[128 = 0]

[[158  57 130 151 188  53 111 184 163  85  96 132 123  82 156 167 145 104
   74 129  79 115 154 142 140  56]
 [130 108 127 156 139  93 132 163 113 171 119 111 116 160 123 135 128 133
  132 129 115 107 135 124 141  73]
 [136  80 114 121 192  70 131 176 148 137 116  88 117 137 140 137 129  93
  109 147 102 101 139 100 131  79]
 [135  93 144 156 174  69 124 164 171 157 109 106 132 100 161 163 119 117
   81 125  94 137 112 116 110 109]
 [104 107 131 169 168  62 160 203 115 212 125  83  89 210 141 120 141 124
  188 160 124  77 142 113 133  28]
 [158  63  94 129 190  58 112 167 176  89 101 122 113  84 144 165 150  85
   77 131  80  86 166 116 134  58]
 [135  86 140 112 182  64 124 179 181 123 111 123 115 119 142 126 139 100
  121 138  96 111 174 106 121  56]
 [122  82  96 143 149  90 154 168  76 151 120 100 107 181 113 116 148 126
  148 145 138  83 134 135 149  62]
 [138  99 135 165 128 100 123 143 102 133 127 146 127 121 129 144 137 156
   97 116 117 117 126 167 160  94]
 [131 107 147 168 118 115 132 149  90 120 138 139 122 152 144 114 139 163
  136 127 137 121 135 167 159  73]
 [124 137 134 168 141  95 135 155 152 200 118  96 118 149 150 153 119 139
  127 119  90 118 114 116 102 106]
 [109  93 132 163 155  74 164 194 111 210 113  93  99 185 123 120 132 143
  156 139 120 117 111 125 126  65]
 [112 131 133 187 113  97 149 162  95 205 121 100 101 192 130 129 142 158
  166 131 124 102 106 149 126  65]
 [121 181 153 142  98 142 119 121 141 200 138 116 133 159 130 133 106 154
  136 116 115 136 117 116 104 148]
 [130 147 119 127 137 116 111 127 152 109 129 136 122 139 138 138 136 116
  127 122 114  97 164 118 121 102]
 [119 109 127 158 159  75 134 180 175 191 103  99 105 155 144 144 140 105
  147 131  88  96 145 103  96  54]
 [137 116 161 111 140 124 118 128 138  88 133 148 142 104 142 125 115 141
  108 124 130 153 145 128 141 130]
 [122  79 100 119 178  71 151 184 143 160 104  89 107 158 111 121 133  93
  145 148 105  96 156 105 124  62]
 [119 123  98 128 126 135 149 147  78 147 138  99 107 190 107 104 137 114
  166 146 154  86 136 123 152 105]
 [138 160 140 136 104 151 105 102 111 124 138 137 148 116 129 142 111 158
   87 108 130 148 112 147 142 171]
 [139 107  92 110 182  94 117 150 172 131 104 100 131 112 127 154 139  89
   87 129  92 103 140  93 106 112]
 [132  92  92 155 160  81 131 157 100 144 116 101 116 150 128 143 144 121
   99 146 113  84 122 130 150  75]
 [151  76 112 124 169  72 126 162 143 108 105 124 136  83 133 143 128 111
   72 121 108 136 145 133 149  97]
 [148  46 166 163 184  41 128 188 181 106  94 146 113  77 162 159 154 112
   88 132  87 128 145 152 145  29]
 [123  98 107 109 155  96 148 166 110 130 132  99 114 169 115 112 146 103
  156 152 139  87 161 109 144  74]
 [156 128 115 123 128 147 104  98  95  63 146 154 140  96 137 143 145 126
   98 122 143 110 150 152 159 121]
 [116 135 103 163  94 134 143 137  61 184 134 107 117 187 103 111 143 158
  154 127 148  89 115 152 155  93]
 [125  89 153 120 189  57 148 203 180 173 106 102  96 166 142 119 141  90
  168 155 104 105 163  88 107  29]
 [132  92  73 154 133  92 130 144 105 127  98 111 118 135 106 155 146 120
   95 121 111  87 140 142 152  84]
 [149 158  67  80  96 171 112  70 135 113 115 110 165  84  80 148  99  99
   72 103 110 157 114  99 107 246]
 [139  66 127 146 205  44 136 194 150 137 107  96 101 152 158 144 151  92
  121 157 103  83 150 113 129  26]
 [128 103 112 129 129 121 133 141 107  97 130 133 120 165 119 127 147 128
  135 137 138  92 150 135 150  81]
 [135 107 146 154 103 126 117 129  95  73 133 168 137 108 139 127 142 153
  128 118 137 143 148 172 167  91]
 [141  89 146 124 185  72 127 176 165 136 120 107 118 141 154 139 134 103
  111 136 100 101 161  98 129  57]
 [133  89 107 166 153  74 136 174 115 176 114  97 115 166 120 141 136 130
  120 136 102  91 130 137 139  62]
 [153 164 124  98  93 182 100  69 138  70 138 162 163  77 107 137 107 131
   76  96 125 163 139 137 138 209]
 [115  69 111 168 165  60 153 197  98 164 110 104  95 186 132 123 161 119
  168 153 123  73 154 142 153   9]
 [107 140  38 130  50 171 169 101  16 190 132  90 127 195  50  97 124 156
  153 123 168 116  95 151 163 181]
 [151 161 148 106 123 151 100 102 167  96 137 153 156  87 136 135 109 126
   98 110 120 143 147 112 122 169]
 [148  67 115 121 176  63 133 184 166 136 100 118 117 113 128 137 138 103
   99 137  98 119 156 113 137  66]
 [125  93 148 133 155  71 140 180 173 159 104 121 113 123 141 129 139 119
  137 128 102 118 158 114 119  57]
 [125 128  90 149 110 122 141 133  65 165 127  98 125 178 104 135 130 144
  115 127 139  97 106 143 153 125]
 [154  83 109 118 131 123 109 109 120  40 121 161 150  64 131 142 143 131
   77 106 129 141 140 172 168 124]
 [122  69 111 147 146  77 153 171  90 125 115 126 120 139 116 116 150 133
  139 141 138 112 136 154 169  56]
 [144 108 104 133 145 101 117 152 146 126 109 121 115 121 117 145 155 103
  112 122 103  92 164 120 132  76]
 [132 123 162 148 157  82 127 167 179 176 109 117 129 132 143 148 108 134
  122 119  96 153 124 111 102  96]
 [118 119  91 136  93 132 161 148  85 168 118 111 109 192  86  98 143 130
  171 129 148  99 150 121 147  98]
 [138  85 132 139 177  63 128 169 183 158  93 105 124 104 148 156 128 102
   90 133  82 133 121 117 105  92]
 [158  59 112 136 182  74 118 153 134  54 114 149 129  77 136 149 150 108
   72 125 103 110 152 153 163  77]
 [122 140 103 158  97 132 122 132  97 136 130 133 111 155 106 126 150 123
  152 125 127  82 153 138 136  90]
 [123 125 132 149 162  80 128 173 161 188 115  90 110 154 139 148 131 104
  122 127  91  87 143 100 113  65]
 [142 117  93 105 156 125 117 106 121  73 131 112 147 125 133 143 134 103
   99 130 128 109 134 124 139 151]]

[140 122 123 149 126 121 137 111 137 150 124 130 147 128 141  73 140 197
 121 159]	11
[135 100 145 155 125 127 136 111 143  13 166 123 119 144 153 102 109 150
 138 146]	23
[137 127 145 105 134 126 118 116 123 107 140 122 129 124 151 160 135 105
 151 139]	16
[130 118 125 158 126 128 154 111 136  93 148 135 130 136 143  51 135 110
 108 140]	47
[117 130 155 128 145 125 126 136 130 103 134 129 126 136 111 112 131 125
 139 112]	14
[136 131 144 146 135 114 127 127 141 130 145 133 145 132 143  50 141 226
 136 120]	4
[127 112 146 132 135 125 137 116 125  75  95 124 124 135 149 152 144 146
 137 140]	8
[131 124 159 122 140 124 144 134 126 177 128 130 123 134 122 139 146 126
 126 146]	13
[134 130 155 123 141 116 121 119 130  90 153 128 133 130 156  54 144 140
 146 115]	33
[127 134 152 101 142 129 129 128 118 128 141 127 118 127 129 150 138  66
 145 130]	38
[124 125 134 153 139 121 141 113 133  99 103 132 132 133 142  65 150 170
 132 132]	34
[128 112 124 161 126 129 157 114 127 102 150 132 125 140 160  67 139 102
 110 121]	3
[136 118 147 142 135 126 151 114 136 125 165 131 129 138 142 103 136 122
 124 152]	45
[126 136 122 133 130 117 112 121 134 112  93 129 144 123 138  79 141 194
 136 120]	7
[128 126 155 138 144 120 138 124 136 119 143 133 124 140 129  48 142 149
 130 124]	50
[118 130 121 146 130 120 132 123 128  92  95 131 131 128 148  62 147 154
 123 109]	21
[129 142 120 135 131 120 131 111 127 107 145 134 141 124 157  25 145 130
 128 112]	2
[129 124 141 149 132 117 117 121 141  72 117 126 139 132 135  69 132 233
 145 128]	36
[110 125 129 148 136 126 135 118 134  76  81 129 124 134 114  83 134 145
 130 130]	28
[114 132 140 117 136 127 117 130 122  76 104 124 112 130 135 157 133 105
 150  99]	25
[149 134 145 133 134 119 120 115 145 115 186 131 148 128 132  34 125 180
 146 141]	27
[124 131 138 134 134 118 104 134 136  94  99 125 134 127 124 115 130 158
 148 114]	31
[117 129 145 130 145 126 127 119 138  80 119 129 122 135 102  84 131 137
 142 133]	44
[125 124 141 118 136 122 116 132 127 141  70 124 133 129 122 135 144 202
 136 143]	26
[119 124 125 139 129 125 125 108 131  16 119 125 122 131 156 103 130 114
 142 113]	48
[133 132 136 124 137 123 125 103 139  76 140 129 139 127 142  62 135 134
 142 150]	39
[126 151 118 113 132 120 108 125 128 152  98 129 146 115 123  96 144 184
 139 117]	18
[117 137 116 152 134 129 145 121 134 106 135 136 126 133 123  24 136  87
 112 106]	20
[121 114 138 157 136 125 140 105 133  21 144 127 117 141 154  77 128 115
 135 121]	0
[127 128 128 121 134 126 132  98 131  63 115 126 135 127 156  90 143 109
 141 147]	22
[126 126 145 130 142 119 133 120 133 111 115 128 131 132 139  96 150 165
 140 138]	1
[116 144  96  97 130 135 116 119 128 198   4 129 155 105  90 142 152 191
 129 180]	37
[116 129 138  98 140 134 133 124 118 123 101 125 113 124 117 187 138  46
 140 136]	35
[133 131 153 121 140 123 119 111 143  74 167 128 134 133 130  71 125 137
 150 138]	6
[134 122 123 130 124 122 112 110 139  73 105 123 144 124 141 121 126 192
 149 151]	43
[125 120 147 158 137 126 145 122 143 109 156 133 126 141 109  56 122 159
 119 134]	15
[129 124 143 111 138 126 141 123 113 138  98 123 122 128 149 166 155  94
 137 135]	19
[127 147 127 115 138 119 107 121 134 120 125 128 144 118 131  72 139 172
 148 117]	24
[115 128 143 146 141 126 134 112 139  25 139 131 121 138 136  34 133 109
 137 113]	5
[115 148 113 128 132 125 120 124 121 115 105 132 132 120 141  82 145  87
 131  93]	51
[124 138 134 112 139 124 110 122 138 147  87 127 143 118  94 120 137 199
 144 163]	46
[140 117 154 131 135 129 126 112 144  93 165 124 134 136 123  93 115 155
 144 159]	40
[131 117 152 122 133 122 120 122 127  84 107 119 128 127 151 177 137 178
 148 136]	9
[127 112 146 156 131 123 139 130 135 137 107 129 129 138 124 122 136 205
 119 140]	12
[126 117 141 155 132 127 155 123 129 143 136 133 124 141 131  90 140 140
 109 133]	10
[123 124 129 123 126 131 121 114 125  39 100 121 118 130 144 172 117  92
 146 126]	42
[120 132 120 134 132 122 129 121 125 146  63 129 138 124 136  99 152 155
 131 121]	41
[127 133 124 159 131 115 125 116 138  68 159 132 131 132 160  17 137 163
 130  95]	30
[124 116 148 129 134 127 119 117 135  59 115 122 119 134 137 206 123 143
 153 134]	32
[130 143 126 130 137 123 124 109 142 109 136 133 148 124 124  33 136 165
 133 142]	17
[111 127 151 130 142 126 125 134 135 102  98 130 120 133  96 130 130 172
 138 122]	49
[108 147 100 106 133 140 145 113 122 173  84 135 127 114  94 107 142  28
 114 146]	29
